Here is a tiny trained network, its code and every weight. The questions are about switching its units off for an input and a class, where a switched-off unit gives its printed mean instead of its output.

import numpy as np


def w(rows, s, z=0):
    codes = np.array(rows[::2]) - 128.0
    scale = np.full(codes.shape[1], s)
    scale[-1] = z or s
    return codes * scale


def norm(h):
    return h / np.sqrt((h * h).mean(-1, keepdims=True) + 1e-5)


def f(y):
    return y / 2 * (1 + np.tanh(0.7978845608 * (y + 0.044715 * y**3)))


def log_softmax(a):
    a = a - a.max(-1, keepdims=True)
    return a - np.log(np.exp(a).sum(-1, keepdims=True))


def net(x, mask):
    res = np.array(x, float).reshape(1, 4) / 4 @ E
    u = 0
    for l in range(4):
        y = f(norm(res) @ A[l][:, :-1].T + A[l][:, -1])
        res = res + np.where(mask[u : u + 8], y, B[l][:, -1]) @ B[l][:, :-1]
        u += 8
    return log_softmax(norm(res)[-1] @ U[:, :-1].T + U[:, -1])


A, B = {}, {}
E = w([
[127,130,128,129],'x0',
[254,73,181,186],'x1',
[187,192,55,78],'x2',
[178,190,246,63],'x3',
],0.0063)
A[0] = w([
[185,64,170,127,32],'L0N0',
[244,20,170,144,3],'L0N1',
[65,45,130,138,240],'L0N2',
[172,77,117,90,37],'L0N3',
[170,26,87,110,41],'L0N4',
[202,42,2,133,61],'L0N5',
[211,180,45,157,147],'L0N6',
[183,32,103,103,40],'L0N7',
],0.0082,0.003)
B[0] = w([
[66,209,130,230,164],'L0N0',
[141,253,68,250,248],'L0N1',
[49,91,192,146,242],'L0N2',
[230,195,129,159,114],'L0N3',
[115,105,101,190,155],'L0N4',
[102,22,97,154,252],'L0N5',
[247,53,105,116,224],'L0N6',
[184,186,232,160,149],'L0N7',
],0.0062,0.0036)
A[1] = w([
[158,36,165,47,89],'L1N0',
[201,135,94,152,42],'L1N1',
[154,215,215,20,8],'L1N2',
[1,175,83,52,116],'L1N3',
[207,51,181,179,126],'L1N4',
[155,249,191,158,141],'L1N5',
[169,135,154,52,4],'L1N6',
[192,205,101,95,75],'L1N7',
],0.0078,0.0028)
B[1] = w([
[172,121,112,93,130],'L1N0',
[126,151,81,148,149],'L1N1',
[122,121,171,92,209],'L1N2',
[206,233,148,194,253],'L1N3',
[70,226,103,74,210],'L1N4',
[206,17,198,93,227],'L1N5',
[121,88,125,151,124],'L1N6',
[40,1,93,139,162],'L1N7',
],0.0074,0.0039)
A[2] = w([
[86,90,250,139,122],'L2N0',
[108,134,166,156,107],'L2N1',
[111,118,141,131,102],'L2N2',
[30,186,162,126,76],'L2N3',
[186,108,54,26,2],'L2N4',
[106,95,41,178,145],'L2N5',
[71,165,123,110,95],'L2N6',
[83,129,81,173,133],'L2N7',
],0.011,0.0046)
B[2] = w([
[27,83,54,142,253],'L2N0',
[96,128,85,133,155],'L2N1',
[142,123,106,121,122],'L2N2',
[157,155,100,121,186],'L2N3',
[126,119,6,141,169],'L2N4',
[147,123,205,85,247],'L2N5',
[167,174,159,138,135],'L2N6',
[127,110,154,100,196],'L2N7',
],0.013,0.005)
A[3] = w([
[88,40,141,82,252],'L3N0',
[79,131,169,144,85],'L3N1',
[165,57,136,219,153],'L3N2',
[59,182,142,51,161],'L3N3',
[65,109,111,168,98],'L3N4',
[145,10,137,136,27],'L3N5',
[227,143,72,86,135],'L3N6',
[133,111,152,190,173],'L3N7',
],0.011,0.0022)
B[3] = w([
[172,103,154,118,254],'L3N0',
[139,70,76,135,159],'L3N1',
[115,175,152,113,226],'L3N2',
[211,139,173,156,197],'L3N3',
[176,139,73,72,185],'L3N4',
[167,150,216,117,207],'L3N5',
[7,121,81,125,211],'L3N6',
[140,197,68,95,175],'L3N7',
],0.011,0.0058)
U = w([
[42,42,36,106,252],'0',
[146,209,138,167,80],'1',
[156,7,216,61,32],'2',
],0.015,0.0033)

Each question gives the input, the list of numbers given to net, and the class t.
The units are the neurons (one row each of A and B). Each row of codes is followed by its name. A weight is (code - 128) times the scale printed after its matrix; where a second scale follows, it is the last column's (A, B and U).
mask holds one flag per neuron, layer by layer. A switched-off neuron (its flag False) gives its mean, the last column of its row in B, instead of its output. The means were averaged over made-up inputs and are rounded, as every weight is.
A unit's drop is (log p(t) with every unit on - log p(t) with that unit switched off) / (log p(t) with every unit on - log p(t) with every unit switched off).
The circuit of an input: a set's keep is (log p(t) with only the set's units on - log p(t) with every unit switched off) / (log p(t) with every unit on - log p(t) with every unit switched off). Starting from the 12 units with the biggest drops (on a tie, the unit counted first), units are removed one at a time, each time the one whose removal leaves the highest keep (on an exact tie, the one counted first), for as long as the keep stays at least 0.8.
units of the circuit, in order: the units of the circuit, biggest drop first
most important unit: the unit with the biggest drop
k most important neurons: the k neurons with the biggest drops, biggest first
k most important neurons of layer l: the k neurons of layer l with the biggest drops, biggest first
drop of u: that unit's drop, to one decimal
input [4,2,6,-8], class 2: units of the circuit, in order : [L2N5]
input [1,6,6,2], class 0: 2 most important neurons : [L3N6; L0N6]
input [-2,-1,-3,3], class 0: 2 most important neurons : [L2N0; L0N6]
input [6,8,3,8], class 1: 3 most important neurons of layer 3 : [L3N0; L3N7; L3N2]
input [-5,-2,-5,5], class 0: 3 most important neurons : [L2N0; L2N5; L0N6]
input [-1,8,2,8], class 1: 4 most important neurons : [L0N1; L2N5; L0N0; L2N7]
input [-5,-6,5,7], class 2: 3 most important neurons : [L1N2; L1N5; L0N5]
input [6,-1,7,6], class 0: 2 most important neurons of layer 2 : [L2N4; L2N5]
input [3,7,7,5], class 0: 2 most important neurons : [L3N6; L1N3]
input [-8,8,-8,0], class 0: 2 most important neurons of layer 1 : [L1N3; L1N4]
input [1,-5,-2,-6], class 2: 3 most important neurons of layer 0 : [L0N1; L0N0; L0N7]
input [0,-6,6,8], class 2: 3 most important neurons of layer 1 : [L1N2; L1N5; L1N7]
input [-5,5,-5,2], class 0: 3 most important neurons : [L2N0; L1N3; L0N6]
input [-8,-5,7,5], class 0: most important unit : L2N4
input [0,3,2,-2], class 1: 2 most important neurons of layer 0 : [L0N1; L0N7]
input [4,7,-6,-2], class 1: 3 most important neurons : [L0N1; L3N6; L3N2]
input [-2,-8,-6,7], class 1: 2 most important neurons : [L1N3; L3N3]
input [3,-3,6,-8], class 2: 2 most important neurons : [L2N5; L0N5]
input [8,0,6,4], class 0: drop of L2N4 : 0.5
input [-1,-5,4,6], class 2: units of the circuit, in order : [L1N5]
input [-3,5,-1,3], class 1: drop of L0N1 : 0.9
input [-7,3,-5,1], class 0: drop of L2N0 : 0.2
